Tezuk: [152  96  93 121 106 116  52  94  58  90]
ruzod: [ 90 194 137 110 129  84 105  84 168  84]
Dano: [115 172 143 125 134 139 158  98 181 193]
fizas: [125 107 119 126 122 126 123 125 104 123]
disun: [157 132 144 144 138 133 206 118 178 148]
numag: [ 99 114 119 116 119 129 111 121  99 145]
nopek: [168  79 119 143 124 120 158 133 105  86]
tuvip: [111 110 111 117 115 125  92 115  86 130]
Tezuk? -> [152  96  93 121 106 116  52  94  58  90]
howmany ruzod: [84] -> 3

nopek: [187  68 162 105]
Damo: [176 176 140 140]
Dano: [104  91 101 123]
Tezuk: [217  61  66 152]
numag: [201  73 106 140]
tuvip: [196  71 111 121]
nik: [191  67  67  93]
fizas: [182 182 182 182]
ruzod: [187  68 105 146]
disun: [163  74 163 163]
nifo: [ 92 177 118 139]
gefod: [176  93 152 131]
both Tezuk gefod:  -> [152]
[191  67  67  93] -> nik
howmany disun: [163] -> 3
howmany fizas: [182] -> 4
both gefod nik:  -> [93]
[187  68 105 146] -> ruzod
howmany Damo: [176] -> 2

Damo: [118 129 140 195  81  57  76 133]
Tezuk: [188 142 162 162 121 135 142 114]
ruzod: [163 198 196 148 121 125 138 133]
numag: [135 102  63  59 101 162 197 187]
gefod: [127 182 198 172 133 117 129 138]
tuvip: [168 130 119 143 139 119  77  55]
nik: [ 62 106 168 197 183 145 121 127]
Dano: [118 195 163 163 195 163 195 163]
nifo: [ 57  76 133 185 198 168 131 119]
disun: [124 138 135 194  61  61 106 167]
fizas: [189 150 121 122 137 133 102  64]
nopek: [ 63 121 126  63 130  93  59  63]
howmany nopek: [63] -> 3
howmany Tezuk: [142] -> 2
nifo? -> [ 57  76 133 185 198 168 131 119]
nik? -> [ 62 106 168 197 183 145 121 127]
both nik Tezuk:  -> [121]
Damo? -> [118 129 140 195  81  57  76 133]
howmany Dano: [195] -> 3

tuvip: [127  96 128 130 170 128 128 137 127 125 129 133 160  68 115 132 132 125
 114 128 166 136 128 138 123 145 157 126 128 126 126 128 131 126 129 126
 127 119 126 129 122]
nopek: [129 161 156 137 132 127 156 127 127 130 122 129 162 178 169 125 117 156
 133 125 108 152 130 131 122 134 131 128 148 169 127 127 169 125 129 133
 129 156 130 128  93]
gefod: [129  52 127 124 138 129 128 130 126 116 130 131 129 136 105 128 126 137
 120 128 173 121 129 118 131 132 135 122 159 131 129 126 138 131 126 126
 128 117 129 128 139]
Damo: [128  53 128 123 130 128 129 127 126 116 130 129 123 152 107 128 125 132
 125 128 166 119 126 115 132 127 133 119 157 132 129 128 138 132 127 124
 128 116 130 128 144]
howmany nopek: [156] -> 4
Damo? -> [128  53 128 123 130 128 129 127 126 116 130 129 123 152 107 128 125 132
 125 128 166 119 126 115 132 127 133 119 157 132 129 128 138 132 127 124
 128 116 130 128 144]
howmany nopek: [169] -> 3

nifo: [114 105 111 105 107 129 140 175 105 130 143 119  87 142 135  55 162 121
  87 130 151 144 106 169  97 149  93 154 117  82 114 168 172 111 174 168]
ruzod: [109 110 104 105 115 130 138 164 111 121 139 132  73 144 114  75 156 124
  86 119 148 119 107 151  97 139  91 162 119  61 105 178 162 129 195 156]
numag: [149 128 156 139 119 124 128 130 125 145 133 102 185 117 182 113 128 121
 151 154 123 183 140 155 144 144 151  96 126 203 157  78 133  92  53 135]
Dano: [143 153 146 151 147 127 119  83 151 126 113 136 170 114 121 200  96 134
 169 125 105 112 150  89 159 109 164 101 141 176 143  86  82 144  78  86]
nik: [150 142 155 149 133 125 123 102 140 136 122 119 188 113 156 163 108 128
 168 142 111 151 148 117 157 126 164  92 134 202 156  72 103 116  52 106]
fizas: [106 119  99 110 124 131 135 148 120 115 132 144  66 143  91 104 145 129
  91 110 142  94 109 127 102 127  95 164 124  50  99 182 145 146 206 139]
gefod: [150 142 155 149 133 125 123 102 140 136 122 119 188 113 156 163 108 128
 168 142 111  70 143  69 147  98 147 127 143 119 121 125  80 171 135  81]
disun: [145 117 150 130 110 125 132 152 114 148 140  97 170 123 188  80 143 118
 134 156 133 192 130 174 131 154 136 105 120 187 153  93 153  83  70 153]
Damo: [144 117 150 129 109 126 133 151 116 147 140  97 170 123 188  80 143 118
 133 156 134 193 129 174 132 153 136 106 120 186 153  93 153  83  71 153]
nopek: [113 142 107 127 145 132 113 103 144 108 116 160  86 101  66 178 114 137
 123  99 122  60 128 113 101 104 101 149 137  71 102 161 101 175 184  98]
Tezuk: [108 133 100 119 102 131 130 121 134 109 122 156  73 138  71 151 127 135
 109  99 130  68 119  96 115 112 110 158 132  54  99 175 118 167 200 114]
howmany nopek: [101] -> 4
gefod? -> [150 142 155 149 133 125 123 102 140 136 122 119 188 113 156 163 108 128
 168 142 111  70 143  69 147  98 147 127 143 119 121 125  80 171 135  81]
[144 117 150 129 109 126 133 151 116 147 140  97 170 123 188  80 143 118
 133 156 134 193 129 174 132 153 136 106 120 186 153  93 153  83  71 153] -> Damo

numag: [138  90  92 124  90]
Dano: [124 116 123 134 119]
Tezuk: [124 116 116 134 134]
nopek: [176  91  92 152  90]
nifo: [138 176  92  54  90]
howmany nopek: [92] -> 1
howmany Tezuk: [116] -> 2
both Tezuk numag:  -> [124]
nifo? -> [138 176  92  54  90]
Tezuk? -> [124 116 116 134 134]
[124 116 123 134 119] -> Dano

fizas: [166 176  93  75 129 201 140]
numag: [148  73 106  83 160 144  94]
Damo: [181 109 173 165  62 112 114]
nik: [175 115 134 132 108 131 117]
nopek: [ 55 125  55 120  86 153 120]
nifo: [125  66 144  83  92  78 143]
disun: [181 118 173 165  62 188 114]
tuvip: [135 187 143 164 125 161 126]
Tezuk: [153  81  54  54 150  54  54]
Dano: [158  86 159 150 149 115 162]
ruzod: [ 88 110 138 188 100  73 137]
[125  66 144  83  92  78 143] -> nifo
howmany nopek: [55] -> 2
howmany Tezuk: [150] -> 1
howmany Tezuk: [54] -> 4
howmany nik: [108] -> 1
Damo? -> [181 109 173 165  62 112 114]
disun? -> [181 118 173 165  62 188 114]

Damo: [130 128 126 127 128 150 123 130 128 128  78 159 130 124 127 148 159 131
 131 128 123 130 114 150 139 135  61 126  84 135 144 125 126 127 128  81
 109 129 120 129 129  88 135  99 127 104 125 116 131 127 133  54 120 117
 116 148 128 124 127]
nifo: [129 116 134 128 128 143 131 127 128 128 137 116 129 129 128 126 145 130
 128 128 127 128  95 173 124 131 124 127 112 128 126 130 128 127 127 144
 125 129 129 128 128 118 130 131 128 122 130 128 143 129 125 150 120 146
 115 126 128 127 127]
tuvip: [125 135 126 129 128 103 131 127 128 128 152 116 126 130 128 120  96 125
 126 128 134 127 158  88 122 123 171 130 164 126 119 129 129 128 128 152
 141 127 132 128 128 167 123 147 128 147 129 136 116 127 128 166 142 119
 143 115 128 131 129]
gefod: [125 135 126 129 128 103 131 127 128 128 152 116 126 130 128 120  96 125
 126 128 134 127 158  88 122 123 171 130 164 126 119 129 129 128 128 152
 141 127 132 128 128 167 123 148 131 146 133 137 147 136 113 185 104 186
 138 111 127 130 128]
ruzod: [127 140 122 129 128 129 124 128 128 128 132 132 126 128 128 128 104 125
 127 128 130 128 165  77 129 123 149 129 155 127 127 127 129 129 129 122
 134 127 128 128 128 148 125 132 128 140 126 130 113 127 129 121 137 114
 144 125 128 130 129]
howmany ruzod: [128] -> 14
gefod? -> [125 135 126 129 128 103 131 127 128 128 152 116 126 130 128 120  96 125
 126 128 134 127 158  88 122 123 171 130 164 126 119 129 129 128 128 152
 141 127 132 128 128 167 123 148 131 146 133 137 147 136 113 185 104 186
 138 111 127 130 128]
[125 135 126 129 128 103 131 127 128 128 152 116 126 130 128 120  96 125
 126 128 134 127 158  88 122 123 171 130 164 126 119 129 129 128 128 152
 141 127 132 128 128 167 123 147 128 147 129 136 116 127 128 166 142 119
 143 115 128 131 129] -> tuvip

tuvip: [153 132 136 132]
ruzod: [142 142 142 142]
numag: [112 137 111 130]
gefod: [124 111 144 137]
nifo: [112 130 126 121]
nik: [134 133  71 117]
nopek: [119 152 152 118]
Tezuk: [130 114 176 139]
Damo: [123 125 186 130]
Dano: [114 106 220 116]
both Dano Tezuk:  -> [114]
howmany ruzod: [142] -> 4
howmany nopek: [152] -> 2
nifo? -> [112 130 126 121]

nik: [133 124 160 178 144 109 165 118 160 173 160 103 130 189 112 143 150 118
 148 118  89 107 189  95 134 150 144 103 100  97 166 138]
Damo: [145 121 146 148 134 120 156 136 171 192 179 109 110 138 111 115 111  86
 175  96  63 116 151 118 105 129 100 104 142  95 175 156]
ruzod: [146 156 149 168 123 116 176 127 165 168 163 131 131 138  96 115 148 139
 171  99  85 116 148 147 127 112 128  93 102  85 205 160]
gefod: [131  99 128 166 109 106 149 165 171 165 166 145 126 138 142 132 134  81
 166 122  76 117 138 108 121 120 147  81 130  98 216 132]
tuvip: [122 111 160 160 139 108 172 149 154 188 150 100 132 178 127 117 140  89
 151  95  82  79 169 115 103 151 118 105 103 103 171 119]
numag: [126 125 151 167 120 107 159 152 151 183 131 109 129 174 125 129 153 109
 137 104  85  91 176  95 124 159 126  92 102  93 202 144]
nopek: [149 145 126 131 135 122 164 160 164 156 157 119 161 154 132 137 132 124
 215 101 110  93 156  94 108 135 131  69 134  96 171 167]
Tezuk: [130 118 130 146 111 111 153 160 170 114 166 152 130 141 118 125 144  77
 180 124  81 113 150  95 111 115 142  81 127 105 216 134]
Dano: [143 149 129 135 140 112 150 149 171 165 170 110 115 147 118 133 142 142
 198 124  81 129 167  73  98 127 124  78 142  85 159 168]
fizas: [120 111 158 172 155 102 181 160 165 166 174 107 132 186 124 138 148  97
 163 118  86  96 167 122 104 128 151 105  93 104 149 135]
[131  99 128 166 109 106 149 165 171 165 166 145 126 138 142 132 134  81
 166 122  76 117 138 108 121 120 147  81 130  98 216 132] -> gefod
ruzod? -> [146 156 149 168 123 116 176 127 165 168 163 131 131 138  96 115 148 139
 171  99  85 116 148 147 127 112 128  93 102  85 205 160]
Tezuk? -> [130 118 130 146 111 111 153 160 170 114 166 152 130 141 118 125 144  77
 180 124  81 113 150  95 111 115 142  81 127 105 216 134]
howmany Dano: [142] -> 3
[149 145 126 131 135 122 164 160 164 156 157 119 161 154 132 137 132 124
 215 101 110  93 156  94 108 135 131  69 134  96 171 167] -> nopek

Tezuk: [126 135 115 151 161 170 144 138 147 144 172 100 174 107 144  82 141 119
 104 167 135  78 155 126 116 118 175 132 120  91 135 112 126 127 149 166
 104 139]
nifo: [131 136 150 134 142 107 119 130 128 159 159 124  95 123 110 124  94 115
 153 103 153 131 114 127 167 118 124 126 125 153 125 123 112 142 120 119
 156 179]
nopek: [145 147 109 147 128 118 171 118 135 157 143 106 114 133 140 134 117 130
 186 134  56 164  91 148 142 165 139 114 178 144 164 109 134  95 136  66
 169 103]
tuvip: [ 88 133 147  93 137 106 134  91  98 169 153 105 120 132 114  76 163  95
 104 134 102 105 125 110 105 156 159 103 126 114  93 132 129  82 113  62
  99  96]
disun: [ 88 133 125  93 137 106 134  91 125 169 105 105 120 132 114  76 163 105
 104 134 102 127 125 110 105 156 159 125  85 156 103  49 161 162 157 119
 122  83]
ruzod: [123 188 109 110 150 130 139 122 118 154 139 123 113 204  86 133  89 140
 159 153 146 127 154 151  98 128 132 119  68 156 139 107 109 120 142 106
 121 105]
fizas: [109 111 134 137 100 134 124  69 134 110 119 102  95  95 141 110 164 144
 124 139 125 126 130 151  98 152 127 157 121 173 143 127  85 141 101 127
 137 140]
numag: [152 139 110 157 126  86  83 102  93 149  65 124 131 110  95 116 125 154
 127 125 145 143 139  87  93 128  92 131 117 143 110 168 179 134 152 154
 109 121]
nik: [ 94 153 201 107 125  92 165 113  89 118 109  90  67 106 122 114 146 131
 118  85 152 146 163 133  87 187 134 180 114 123 110 100 136  85 120 162
 153  82]
Damo: [123 188 109 110 150 130 139 122 118 154 139 123 113 204  86 133  89 140
 159 153 146 127 154 151  98 128 132 119  68 156 142 107 109 120 142 106
 121 105]
gefod: [151 164 157 135 127 133 146 105 128  95 119  91  70 132 140 127 122  96
  95 116 105 137 131 190 146 181 131 109 148 150 134 108  95 125 124 142
 117 101]
howmany Tezuk: [126] -> 3
Damo? -> [123 188 109 110 150 130 139 122 118 154 139 123 113 204  86 133  89 140
 159 153 146 127 154 151  98 128 132 119  68 156 142 107 109 120 142 106
 121 105]
[109 111 134 137 100 134 124  69 134 110 119 102  95  95 141 110 164 144
 124 139 125 126 130 151  98 152 127 157 121 173 143 127  85 141 101 127
 137 140] -> fizas
[ 88 133 125  93 137 106 134  91 125 169 105 105 120 132 114  76 163 105
 104 134 102 127 125 110 105 156 159 125  85 156 103  49 161 162 157 119
 122  83] -> disun
howmany disun: [125] -> 4
nik? -> [ 94 153 201 107 125  92 165 113  89 118 109  90  67 106 122 114 146 131
 118  85 152 146 163 133  87 187 134 180 114 123 110 100 136  85 120 162
 153  82]

tuvip: [117 108 106 128 151 118 143 150 158 156  85 112 150 127 109 135 102 137
 102 150 134 156 116  87 159 133  98]
nik: [119 149 151 123  58  81 105 114 159 136 138 157 135 106 117 149 116 157
 105  90 125 147  91 131  96 166 133]
numag: [126 144 149 128 102 142 109 133 119  95 147 139 120 127 133 122 128 117
 131 118 117 107 117 145 112 133 157]
gefod: [120 155 153 124  91 105 113 130 145 125 138 155 131 114 127 139 126 150
 128  98 141 132 102 151 116 152 139]
Damo: [154 102  89 157 121  89 105 129 151 132 142  99 105 101 110 130 133  95
 144 114 137 124 164 101  80 125 106]
nifo: [129 109 119 136 125 101 113 127 123 136 111 117 142 118 104 136 116 119
 113 125 144 145 120  98 122 107 108]
[154 102  89 157 121  89 105 129 151 132 142  99 105 101 110 130 133  95
 144 114 137 124 164 101  80 125 106] -> Damo
nik? -> [119 149 151 123  58  81 105 114 159 136 138 157 135 106 117 149 116 157
 105  90 125 147  91 131  96 166 133]
numag? -> [126 144 149 128 102 142 109 133 119  95 147 139 120 127 133 122 128 117
 131 118 117 107 117 145 112 133 157]
[117 108 106 128 151 118 143 150 158 156  85 112 150 127 109 135 102 137
 102 150 134 156 116  87 159 133  98] -> tuvip

Dano: [102 147 114 140 159 108 100]
nopek: [ 95 165 118 153 193  79 100]
Damo: [105 105 123 146 168 122 110]
numag: [ 95 162 140 169 170 168  99]
disun: [ 99 123 123 155 123 169 123]
ruzod: [102 160 126 181 145 106  86]
howmany disun: [123] -> 4
howmany Damo: [123] -> 1
both disun Damo:  -> [123]

disun: [ 88 171 156 153 117  89 118 158]
Dano: [ 88  69 166 165  96 141 108 155]
Damo: [ 88 153 166 165  96 112 142 155]
Tezuk: [118 153 166 165  96 112 108 114]
both disun Dano:  -> [88]
howmany Dano: [69] -> 1
both Dano disun:  -> [88]

